Below is a small trained network, with its code and all its weights. Each question gives an input and a class and asks what happens when units are switched off, that is, made to give their printed mean instead of their output.

import numpy as np


def w(rows, s, z=0):
    codes = np.array(rows[::2]) - 128.0
    scale = np.full(codes.shape[1], s)
    scale[-1] = z or s
    return codes * scale


def norm(h):
    return h / np.sqrt((h * h).mean(-1, keepdims=True) + 1e-5)


def f(y):
    return np.maximum(y, 0)


def log_softmax(a):
    a = a - a.max(-1, keepdims=True)
    return a - np.log(np.exp(a).sum(-1, keepdims=True))


def net(x, mask):
    res = np.array(x, float).reshape(1, 8) / 4 @ E
    u = 0
    for l in range(3):
        y = f(norm(res) @ A[l][:, :-1].T + A[l][:, -1])
        res = res + np.where(mask[u : u + 6], y, B[l][:, -1]) @ B[l][:, :-1]
        u += 6
    return log_softmax(norm(res)[-1] @ U[:, :-1].T + U[:, -1])


A, B = {}, {}
E = w([
[159,142,93,160,65,172,143,79,148],'x0',
[255,114,127,182,135,146,134,91,149],'x1',
[162,164,96,155,102,186,117,55,164],'x2',
[211,187,94,166,51,187,95,79,160],'x3',
[132,165,132,135,38,86,44,97,210],'x4',
[211,13,190,160,143,43,233,247,162],'x5',
[97,117,137,114,78,193,45,215,219],'x6',
[166,137,79,215,80,142,156,109,113],'x7',
],0.0065)
A[0] = w([
[133,254,127,191,80,202,181,25,141,106],'0.n0',
[213,92,99,164,184,87,199,121,142,174],'0.n1',
[144,85,98,123,93,122,54,142,189,3],'0.n2',
[151,223,33,169,112,132,115,19,145,146],'0.n3',
[166,163,63,127,111,129,60,183,213,36],'0.n4',
[38,170,193,66,136,80,141,186,37,138],'0.n5',
],0.0084,0.0025)
B[0] = w([
[197,161,55,127,151,168,99,53,52,248],'0.n0',
[171,136,251,192,135,108,96,165,41,211],'0.n1',
[61,231,83,138,57,129,151,167,254,162],'0.n2',
[204,105,46,116,102,159,108,59,108,254],'0.n3',
[90,201,182,160,117,86,124,207,235,181],'0.n4',
[141,78,57,119,161,137,142,158,159,212],'0.n5',
],0.0085,0.0094)
A[1] = w([
[149,121,223,145,122,123,158,121,98,64],'1.n0',
[152,146,99,158,115,156,85,103,181,250],'1.n1',
[139,166,127,143,98,128,89,154,178,98],'1.n2',
[129,169,167,138,73,131,76,146,247,134],'1.n3',
[104,132,100,72,150,123,158,137,105,236],'1.n4',
[190,101,165,155,122,80,186,143,110,136],'1.n5',
],0.012,0.0023)
B[1] = w([
[142,49,184,165,170,133,109,183,53,195],'1.n0',
[79,145,152,71,44,127,112,107,131,254],'1.n1',
[96,151,182,121,144,155,138,132,155,195],'1.n2',
[57,144,246,121,67,142,218,158,125,235],'1.n3',
[139,106,69,156,164,131,132,173,174,181],'1.n4',
[178,148,173,148,167,203,113,161,77,224],'1.n5',
],0.012,0.0087)
A[2] = w([
[161,129,75,159,83,126,77,51,134,63],'2.n0',
[91,65,155,135,57,141,186,108,193,38],'2.n1',
[62,92,49,140,255,78,151,173,211,127],'2.n2',
[127,53,206,216,178,93,128,105,48,4],'2.n3',
[50,41,92,145,183,132,101,136,200,128],'2.n4',
[52,167,199,136,126,207,103,132,177,64],'2.n5',
],0.009,0.0036)
B[2] = w([
[84,48,76,124,20,206,66,112,38,249],'2.n0',
[123,222,206,159,145,93,110,173,183,189],'2.n1',
[130,120,51,52,211,2,168,72,196,244],'2.n2',
[138,101,159,242,189,210,140,212,42,255],'2.n3',
[119,161,92,43,165,48,141,65,224,205],'2.n4',
[142,167,139,147,125,34,200,173,140,246],'2.n5',
],0.0079,0.0058)
U = w([
[235,51,210,246,220,183,118,234,32,5],'0',
[132,85,41,71,210,44,162,151,182,166],'1',
[172,134,41,127,18,206,41,30,54,133],'2',
[54,200,230,138,14,125,173,195,200,184],'3',
],0.012,0.0019)

Each question gives the input, the list of numbers given to net, and the class t.
The units are the neurons (one row each of A and B). Each row of codes is followed by its name. A weight is (code - 128) times the scale printed after its matrix; where a second scale follows, it is the last column's (A, B and U).
mask holds one flag per neuron, layer by layer. A switched-off neuron (its flag False) gives its mean, the last column of its row in B, instead of its output. The means were averaged over made-up inputs and are rounded, as every weight is.
A unit's drop is (log p(t) with every unit on - log p(t) with that unit switched off) / (log p(t) with every unit on - log p(t) with every unit switched off).
The circuit of an input: a set's keep is (log p(t) with only the set's units on - log p(t) with every unit switched off) / (log p(t) with every unit on - log p(t) with every unit switched off). Starting from the 12 units with the biggest drops (on a tie, the unit counted first), units are removed one at a time, each time the one whose removal leaves the highest keep (on an exact tie, the one counted first), for as long as the keep stays at least 0.8.
units of the circuit, in order: the units of the circuit, biggest drop first
top k neurons: the k neurons with the biggest drops, biggest first
top k neurons in layer l: the k neurons of layer l with the biggest drops, biggest first
drop of u: that unit's drop, to one decimal
input [-4,-7,7,-4,7,-2,-1,-7], class 1: units of the circuit, in order : 0.n5, 1.n4, 0.n1
input [-7,3,3,6,1,-5,5,1], class 3: units of the circuit, in order : 0.n4
input [-4,-6,1,-7,6,-7,4,-4], class 1: units of the circuit, in order : 0.n5, 1.n4, 0.n1
input [-3,6,1,1,2,2,1,-6], class 3: top 2 neurons : 0.n2, 1.n3
input [5,-2,0,8,1,-2,4,-4], class 3: top 2 neurons : 0.n4, 1.n3
input [-6,6,-1,4,-2,-2,-5,7], class 2: top 3 neurons : 0.n3, 0.n0, 1.n3
input [-3,2,8,-7,3,-8,5,0], class 3: top 2 neurons : 0.n4, 1.n3
input [1,3,3,5,5,5,-4,3], class 2: top 2 neurons in layer 1 : 1.n3, 1.n1
input [-3,4,8,-7,4,1,0,-4], class 3: top 2 neurons : 0.n2, 1.n3
input [-6,-1,0,-3,6,-5,-2,0], class 1: top 2 neurons : 0.n5, 0.n0
input [-4,2,7,2,7,-6,6,3], class 3: top 2 neurons : 0.n4, 1.n3
input [-3,7,8,0,-7,-3,-4,-7], class 2: top 3 neurons in layer 0 : 0.n0, 0.n3, 0.n4
input [-1,7,2,-6,3,-3,-1,-3], class 2: drop of 1.n3 : 0.5
input [-4,-5,-2,3,-3,3,-2,-2], class 1: drop of 0.n5 : 1.4
input [-7,0,-1,7,-4,-3,-6,-4], class 2: drop of 2.n1 : 0.0
